Below is a small trained network, with its code and all its weights. Each question gives an input and a class and asks what happens when units are switched off, that is, made to give their printed mean instead of their output.

import numpy as np


def w(rows, s, z=0):
    codes = np.array(rows[::2]) - 128.0
    scale = np.full(codes.shape[1], s)
    scale[-1] = z or s
    return codes * scale


def f(y):
    return y / 2 * (1 + np.tanh(0.7978845608 * (y + 0.044715 * y**3)))


def log_softmax(a):
    a = a - a.max(-1, keepdims=True)
    return a - np.log(np.exp(a).sum(-1, keepdims=True))


def net(x, mask):
    res = np.array(x, float).reshape(1, 6) / 4 @ E
    y = f(res @ A[0][:, :-1].T + A[0][:, -1])
    res = res + np.where(mask, y, B[0][:, -1]) @ B[0][:, :-1]
    return log_softmax(res[-1] @ U[:, :-1].T + U[:, -1])


A, B = {}, {}
E = w([
[122,88,123,172,53],'x0',
[166,38,202,172,127],'x1',
[155,50,59,133,121],'x2',
[146,153,112,250,138],'x3',
[54,106,85,173,89],'x4',
[64,123,117,88,225],'x5',
],0.013)
A[0] = w([
[173,40,98,119,158,220],'n1',
[126,205,101,91,100,89],'n2',
[178,201,226,117,113,228],'n3',
[108,88,243,112,43,172],'n4',
[137,248,82,170,89,167],'n5',
[173,143,124,148,133,99],'n6',
[142,188,71,116,137,111],'n7',
[159,152,208,114,184,151],'n8',
[66,85,142,94,170,87],'n9',
[9,157,106,113,166,191],'n10',
[76,176,111,196,82,76],'n11',
[207,65,91,144,154,252],'n12',
[102,80,132,161,116,223],'n13',
],0.012,0.0037)
B[0] = w([
[87,1,114,97,165,226],'n1',
[202,215,13,79,151,187],'n2',
[248,173,157,109,118,234],'n3',
[101,134,210,95,34,252],'n4',
[146,203,39,185,96,235],'n5',
[131,98,129,86,139,151],'n6',
[128,103,87,39,202,178],'n7',
[186,128,224,154,166,207],'n8',
[96,71,247,118,175,190],'n9',
[14,206,163,153,249,223],'n10',
[109,184,103,215,117,208],'n11',
[156,12,44,136,122,230],'n12',
[80,82,144,216,70,196],'n13',
],0.0072,0.012)
U = w([
[174,161,137,159,174,28],'0',
[247,135,178,100,133,37],'1',
[165,183,68,85,138,194],'2',
[141,60,95,123,133,68],'3',
[120,167,106,225,73,107],'4',
[154,96,102,116,123,254],'5',
[84,143,152,116,180,193],'6',
[131,105,158,135,22,112],'7',
],0.016,0.0037)

Each question gives the input, the list of numbers given to net, and the class t.
The units are the neurons (one row each of A and B). Each row of codes is followed by its name. A weight is (code - 128) times the scale printed after its matrix; where a second scale follows, it is the last column's (A, B and U).
mask holds one flag per neuron, in row order. A switched-off neuron (its flag False) gives its mean, the last column of its row in B, instead of its output. The means were averaged over made-up inputs and are rounded, as every weight is.
A unit's drop is (log p(t) with every unit on - log p(t) with that unit switched off) / (log p(t) with every unit on - log p(t) with every unit switched off).
The circuit of an input: a set's keep is (log p(t) with only the set's units on - log p(t) with every unit switched off) / (log p(t) with every unit on - log p(t) with every unit switched off). Starting from the 12 units with the biggest drops (on a tie, the unit counted first), units are removed one at a time, each time the one whose removal leaves the highest keep (on an exact tie, the one counted first), for as long as the keep stays at least 0.8.
circuit, biggest first: the units of the circuit, biggest drop first
most important unit: the unit with the biggest drop
k most important neurons: the k neurons with the biggest drops, biggest first
drop of u: that unit's drop, to one decimal
input [2,8,-3,-6,1,3], class 7: most important unit -> n4
input [2,-7,6,1,3,4], class 6: 2 most important neurons -> n10, n3
input [4,8,-3,-4,-4,-3], class 7: 2 most important neurons -> n4, n2
input [-7,-4,-8,4,1,2], class 2: 3 most important neurons -> n2, n5, n7
input [-5,-4,4,-2,-8,5], class 6: circuit, biggest first -> n10, n9
input [2,-5,1,-6,-5,-8], class 2: 2 most important neurons -> n2, n8
input [4,4,-8,-8,1,3], class 1: 2 most important neurons -> n3, n8
input [4,-8,-3,-5,8,-1], class 2: 2 most important neurons -> n2, n7
input [-7,1,4,-6,0,-4], class 3: 2 most important neurons -> n3, n1
input [-4,3,5,7,-7,1], class 3: 2 most important neurons -> n12, n1
input [7,-5,-4,-5,0,-5], class 2: 2 most important neurons -> n2, n13
input [-7,-4,-7,-1,-7,1], class 1: 2 most important neurons -> n8, n3
input [8,-6,2,-6,1,1], class 2: 2 most important neurons -> n2, n1
input [-5,-1,0,-6,-4,2], class 1: circuit, biggest first -> n8
input [-8,4,6,-1,-2,6], class 3: 2 most important neurons -> n12, n1
input [-8,2,-6,-7,3,-4], class 1: drop of n4 -> 0.0
input [5,-5,7,5,-3,4], class 3: drop of n12 -> 0.1
input [-2,2,7,-5,-3,-7], class 3: drop of n12 -> 0.2
